Below are the code and all the weights of a small trained network. Each question names an input and a target symbol and asks about switching units off, where a switched-off unit gives its printed mean instead of its output.

import numpy as np


def w(rows, s, z=0):
    codes = np.array(rows[::2]) - 128.0
    scale = np.full(codes.shape[1], s)
    scale[-1] = z or s
    return codes * scale


def f(y):
    return np.maximum(y, 0)


def softmax(a):
    e = np.exp(a - a.max(-1, keepdims=True))
    return e / e.sum(-1, keepdims=True)


def log_softmax(a):
    a = a - a.max(-1, keepdims=True)
    return a - np.log(np.exp(a).sum(-1, keepdims=True))


def net(x, mask):
    ids = ['ΘΨγεπτ'.index(c) for c in x.split()]
    T = len(ids)
    res = E[ids] + P[:T]
    u = 0
    for l in range(3):
        r = res
        for j in range(2):
            rows = slice(2 * j, 2 * j + 2)
            q, k, v = (r @ M[l][rows].T for M in (Q, K, V))
            z = softmax(np.where(np.tri(T) > 0, q @ k.T / 2**0.5, -1e9)) @ v
            o = O[l][rows]
            res = res + np.where(mask[u + j], z, o[:, -1]) @ o[:, :-1]
        u += 2
        y = f(res @ A[l][:, :-1].T + A[l][:, -1])
        res = res + np.where(mask[u : u + 8], y, B[l][:, -1]) @ B[l][:, :-1]
        u += 8
    return log_softmax(res[-1] @ U[:, :-1].T + U[:, -1])


Q, K, V, O, A, B = {}, {}, {}, {}, {}, {}
E = w([
[185,72,48,98,165,130,42],'Θ',
[84,149,168,148,189,101,127],'Ψ',
[116,55,179,82,166,145,117],'γ',
[167,135,158,188,113,196,91],'ε',
[227,192,163,115,99,6,153],'π',
[92,135,221,90,26,111,145],'τ',
],0.02)
P = w([
[253,91,137,144,170,185,254],'0',
[197,136,136,104,146,166,193],'1',
[171,170,146,113,147,138,152],'2',
[129,185,142,122,128,120,136],'3',
[88,181,127,127,108,117,114],'4',
[55,140,136,151,96,116,93],'5',
[48,125,176,155,90,118,56],'6',
],0.0076)
Q[0] = w([
[165,189,188,200,171,61,126],'L0H0',
[192,149,38,231,61,167,135],'L0H0',
[107,78,70,192,254,93,136],'L0H1',
[149,145,156,160,116,125,214],'L0H1',
],0.0072)
K[0] = w([
[52,130,115,190,107,107,26],'L0H0',
[164,102,138,103,1,204,146],'L0H0',
[250,118,177,87,116,66,180],'L0H1',
[99,154,158,93,67,129,55],'L0H1',
],0.0066)
V[0] = w([
[209,68,18,8,143,99,154],'L0H0',
[231,192,144,121,169,146,188],'L0H0',
[187,155,86,21,108,79,163],'L0H1',
[3,227,34,115,60,206,131],'L0H1',
],0.0044)
O[0] = w([
[133,174,148,8,73,122,112,132],'L0H0',
[101,33,249,39,93,99,2,229],'L0H0',
[237,158,176,157,84,147,107,155],'L0H1',
[86,153,156,131,71,146,150,3],'L0H1',
],0.0078,0.0068)
A[0] = w([
[113,132,101,158,143,122,114,147],'L0N0',
[106,110,124,248,93,172,93,195],'L0N1',
[120,101,150,121,124,158,98,153],'L0N2',
[147,92,88,144,146,142,129,146],'L0N3',
[122,102,120,135,124,99,65,171],'L0N4',
[152,135,104,135,120,164,82,142],'L0N5',
[156,147,94,91,144,95,169,252],'L0N6',
[127,142,121,150,143,124,218,203],'L0N7',
],0.011,0.0014)
B[0] = w([
[225,124,107,98,78,130,118,141],'L0N0',
[125,91,253,158,151,160,192,223],'L0N1',
[85,47,142,129,150,134,76,231],'L0N2',
[214,235,117,24,166,61,197,160],'L0N3',
[182,50,154,107,65,166,80,254],'L0N4',
[242,81,117,134,105,206,211,188],'L0N5',
[73,167,158,56,70,42,153,243],'L0N6',
[154,173,37,130,222,214,201,139],'L0N7',
],0.0058,0.006)
Q[1] = w([
[73,168,61,82,255,161,219],'L1H0',
[103,173,199,115,107,232,68],'L1H0',
[104,76,76,165,169,53,103],'L1H1',
[104,167,210,203,49,173,140],'L1H1',
],0.0062)
K[1] = w([
[144,106,164,6,172,227,253],'L1H0',
[207,185,63,127,104,55,225],'L1H0',
[130,172,39,155,225,61,235],'L1H1',
[107,113,66,173,145,155,62],'L1H1',
],0.0058)
V[1] = w([
[148,244,72,222,123,56,188],'L1H0',
[247,64,112,140,255,167,198],'L1H0',
[148,245,155,21,198,84,96],'L1H1',
[250,167,188,118,86,107,148],'L1H1',
],0.0044)
O[1] = w([
[141,33,46,175,91,55,196,77],'L1H0',
[201,189,139,159,191,2,90,140],'L1H0',
[64,71,93,231,198,37,47,175],'L1H1',
[111,184,74,77,156,132,206,249],'L1H1',
],0.0063,0.013)
A[1] = w([
[61,122,107,141,162,109,113,55],'L1N0',
[70,152,106,88,38,114,191,205],'L1N1',
[144,122,156,113,219,114,96,196],'L1N2',
[135,117,118,255,183,149,101,108],'L1N3',
[53,75,150,82,180,90,152,209],'L1N4',
[141,168,64,191,242,96,237,153],'L1N5',
[118,123,152,75,45,103,160,5],'L1N6',
[81,119,130,60,151,210,82,97],'L1N7',
],0.0071,0.002)
B[1] = w([
[199,122,143,26,98,156,182,133],'L1N0',
[245,170,180,96,146,137,64,175],'L1N1',
[120,97,119,150,183,36,187,254],'L1N2',
[178,132,229,126,136,42,140,156],'L1N3',
[44,150,106,144,167,101,2,197],'L1N4',
[90,194,79,142,177,176,137,155],'L1N5',
[205,171,162,213,137,114,91,199],'L1N6',
[98,87,118,233,103,156,99,188],'L1N7',
],0.0073,0.0097)
Q[2] = w([
[142,142,148,121,128,70,96],'L2H0',
[87,116,105,34,254,164,115],'L2H0',
[108,87,65,99,145,162,171],'L2H1',
[156,178,191,198,172,124,197],'L2H1',
],0.0063)
K[2] = w([
[52,89,102,121,35,140,126],'L2H0',
[143,125,122,128,253,244,95],'L2H0',
[127,104,168,124,153,131,93],'L2H1',
[129,90,77,149,123,177,121],'L2H1',
],0.0069)
V[2] = w([
[138,198,203,115,112,177,99],'L2H0',
[146,204,150,90,119,78,98],'L2H0',
[131,254,155,134,141,130,23],'L2H1',
[129,112,139,152,146,56,124],'L2H1',
],0.008)
O[2] = w([
[103,2,103,148,149,174,127,155],'L2H0',
[138,55,118,135,163,139,172,249],'L2H0',
[148,166,211,141,182,74,215,213],'L2H1',
[175,96,141,123,119,237,116,227],'L2H1',
],0.0083,0.016)
A[2] = w([
[150,63,116,75,146,38,101,173],'L2N0',
[196,60,172,253,177,94,98,28],'L2N1',
[116,88,166,169,190,206,185,204],'L2N2',
[19,98,81,57,180,191,68,2],'L2N3',
[69,211,64,200,228,170,180,78],'L2N4',
[96,67,219,125,68,133,73,110],'L2N5',
[211,145,53,49,181,166,94,101],'L2N6',
[216,174,146,175,168,91,47,69],'L2N7',
],0.0057,0.0017)
B[2] = w([
[70,97,77,171,137,81,100,188],'L2N0',
[154,24,109,167,79,90,152,250],'L2N1',
[99,191,99,80,222,182,26,206],'L2N2',
[206,133,173,204,105,102,138,135],'L2N3',
[174,253,63,186,118,145,169,138],'L2N4',
[151,206,70,117,157,144,148,169],'L2N5',
[193,118,76,101,8,43,55,152],'L2N6',
[113,128,166,150,83,135,131,200],'L2N7',
],0.0072,0.022)
U = w([
[207,159,54,97,92,106,66,71],'Θ',
[150,186,187,77,113,110,126,96],'Ψ',
[19,127,119,107,156,54,5,253],'γ',
[217,141,192,33,151,223,177,222],'ε',
[185,198,55,187,159,110,144,50],'π',
[112,70,189,221,51,61,254,50],'τ',
],0.0051,0.0031)

Each question gives the input, a string of symbols that net reads in full, and the target symbol t.
The units are the heads (2 rows each of Q, K, V and O) and the neurons (one row each of A and B). Each row of codes is followed by its name. A weight is (code - 128) times the scale printed after its matrix; where a second scale follows, it is the last column's (O, A, B and U).
mask holds one flag per unit, layer by layer, with each layer's heads first. A switched-off unit (its flag False) gives its mean, the last column of its rows in O or B, instead of its output. The means were averaged over made-up inputs and are rounded, as every weight is.
A unit's drop is (log p(t) with every unit on - log p(t) with that unit switched off) / (log p(t) with every unit on - log p(t) with every unit switched off).
The circuit of an input: a set's keep is (log p(t) with only the set's units on - log p(t) with every unit switched off) / (log p(t) with every unit on - log p(t) with every unit switched off). Starting from the 12 units with the biggest drops (on a tie, the unit counted first), units are removed one at a time, each time the one whose removal leaves the highest keep (on an exact tie, the one counted first), for as long as the keep stays at least 0.8.
units of the circuit, in order: the units of the circuit, biggest drop first
most important unit: the unit with the biggest drop
k most important neurons: the k neurons with the biggest drops, biggest first
k most important neurons of layer l: the k neurons of layer l with the biggest drops, biggest first
which heads matter: for each layer, one digit per head in row order, 1 if its drop is at least 0.15 and else 0, layers parted by /
drop of u: that unit's drop, to one decimal
input τ π π ε ε π ε, target ε: which heads matter : 00 / 01 / 00
input ε π γ π Θ γ π, target Θ: most important unit : L2H1
input π γ ε Θ π Ψ π, target π: 3 most important neurons : (L2N4 L1N5 L0N7)
input τ π Ψ, target π: 2 most important neurons of layer 0 : (L0N2 L0N4)
input Θ π ε τ γ Θ, target τ: which heads matter : 10 / 01 / 01
input γ π Ψ, target π: units of the circuit, in order : (L1N5 L0H0 L2N4)
input Ψ ε π π π ε, target ε: which heads matter : 00 / 00 / 00
input Θ π π ε Ψ Θ, target τ: which heads matter : 11 / 00 / 01
input π π τ Θ, target Θ: which heads matter : 01 / 00 / 00
input π Ψ π, target π: which heads matter : 11 / 11 / 00
input π π ε π, target γ: 2 most important neurons of layer 0 : (L0N6 L0N5)
input π Θ π, target Θ: 2 most important neurons : (L0N5 L1N1)
input π π ε τ, target ε: which heads matter : 00 / 01 / 01
input Ψ π π π, target τ: most important unit : L2N2
input γ ε ε γ Θ, target Θ: which heads matter : 00 / 00 / 00
input π γ γ τ ε π, target Ψ: which heads matter : 10 / 10 / 10
input π ε Ψ τ, target ε: 2 most important neurons : (L1N2 L2N0)
input ε γ τ π τ π, target ε: which heads matter : 11 / 10 / 00
input ε γ π π τ π, target ε: drop of L2N1 : 0.0
input π ε π γ π, target Ψ: most important unit : L2H0
input γ ε γ π, target τ: drop of L0N6 : 0.1
input ε π γ, target γ: drop of L2N5 : 0.0
input π ε ε π, target γ: drop of L0N6 : 0.2
